Below are the code and all the weights of a small trained network. Each question names an input and a class and asks about switching units off, where a switched-off unit gives its printed mean instead of its output.

import numpy as np


def w(rows, s, z=0):
    codes = np.array(rows[::2]) - 128.0
    scale = np.full(codes.shape[1], s)
    scale[-1] = z or s
    return codes * scale


def f(y):
    return y / 2 * (1 + np.tanh(0.7978845608 * (y + 0.044715 * y**3)))


def log_softmax(a):
    a = a - a.max(-1, keepdims=True)
    return a - np.log(np.exp(a).sum(-1, keepdims=True))


def net(x, mask):
    res = np.array(x, float).reshape(1, 2) / 4 @ E
    y = f(res @ A[0][:, :-1].T + A[0][:, -1])
    res = res + np.where(mask, y, B[0][:, -1]) @ B[0][:, :-1]
    return log_softmax(res[-1] @ U[:, :-1].T + U[:, -1])


A, B = {}, {}
E = w([
[152,238,255],'x0',
[209,201,62],'x1',
],0.0098)
A[0] = w([
[126,151,167,117],'n1',
[157,169,91,94],'n2',
[151,142,172,96],'n3',
[115,167,176,101],'n4',
[148,166,94,207],'n5',
[105,76,190,80],'n6',
[133,120,135,254],'n7',
[129,168,153,198],'n8',
[138,70,78,154],'n9',
[60,78,191,153],'n10',
[121,132,125,129],'n11',
[148,176,160,97],'n12',
[114,125,141,121],'n13',
[146,171,157,93],'n14',
[120,157,154,197],'n15',
[115,135,129,240],'n16',
[184,184,94,103],'n17',
[150,88,77,89],'n18',
[250,154,95,100],'n19',
[125,175,154,121],'n20',
[70,110,171,175],'n21',
],0.019,0.0098)
B[0] = w([
[80,48,115,184],'n1',
[185,62,195,173],'n2',
[76,73,216,178],'n3',
[73,95,160,204],'n4',
[146,133,57,218],'n5',
[250,7,204,186],'n6',
[112,219,20,228],'n7',
[100,132,90,227],'n8',
[33,113,125,249],'n9',
[199,97,69,250],'n10',
[127,145,161,128],'n11',
[93,91,144,202],'n12',
[143,117,121,134],'n13',
[97,80,159,191],'n14',
[74,142,56,212],'n15',
[129,254,2,215],'n16',
[171,69,121,210],'n17',
[45,45,254,199],'n18',
[192,67,108,233],'n19',
[78,79,122,197],'n20',
[158,108,61,220],'n21',
],0.0091,0.011)
U = w([
[7,92,133,144],'0',
[240,79,107,144],'1',
[101,249,54,251],'2',
[140,130,208,53],'3',
[147,135,198,44],'4',
],0.012,0.0033)

Each question gives the input, the list of numbers given to net, and the class t.
The units are the neurons (one row each of A and B). Each row of codes is followed by its name. A weight is (code - 128) times the scale printed after its matrix; where a second scale follows, it is the last column's (A, B and U).
mask holds one flag per neuron, in row order. A switched-off neuron (its flag False) gives its mean, the last column of its row in B, instead of its output. The means were averaged over made-up inputs and are rounded, as every weight is.
A unit's drop is (log p(t) with every unit on - log p(t) with that unit switched off) / (log p(t) with every unit on - log p(t) with every unit switched off).
k most important neurons: the k neurons with the biggest drops, biggest first
drop when u is switched off: that unit's drop, to one decimal
input [-8,5], class 0: most important neuron => (n9)
input [3,-3], class 2: 2 most important neurons => (n18 n19)
input [-6,4], class 0: 2 most important neurons => (n18 n9)
input [-8,8], class 0: 3 most important neurons => (n9 n18 n10)
input [-4,-5], class 1: 2 most important neurons => (n10 n6)
input [-2,3], class 2: 2 most important neurons => (n6 n10)
input [6,-7], class 1: 4 most important neurons => (n6 n10 n9 n21)
input [-1,-4], class 1: 2 most important neurons => (n6 n10)
input [3,-5], class 1: drop when n6 is switched off => 0.2
input [-3,0], class 2: drop when n1 is switched off => 0.1
input [8,5], class 0: drop when n17 is switched off => 0.0
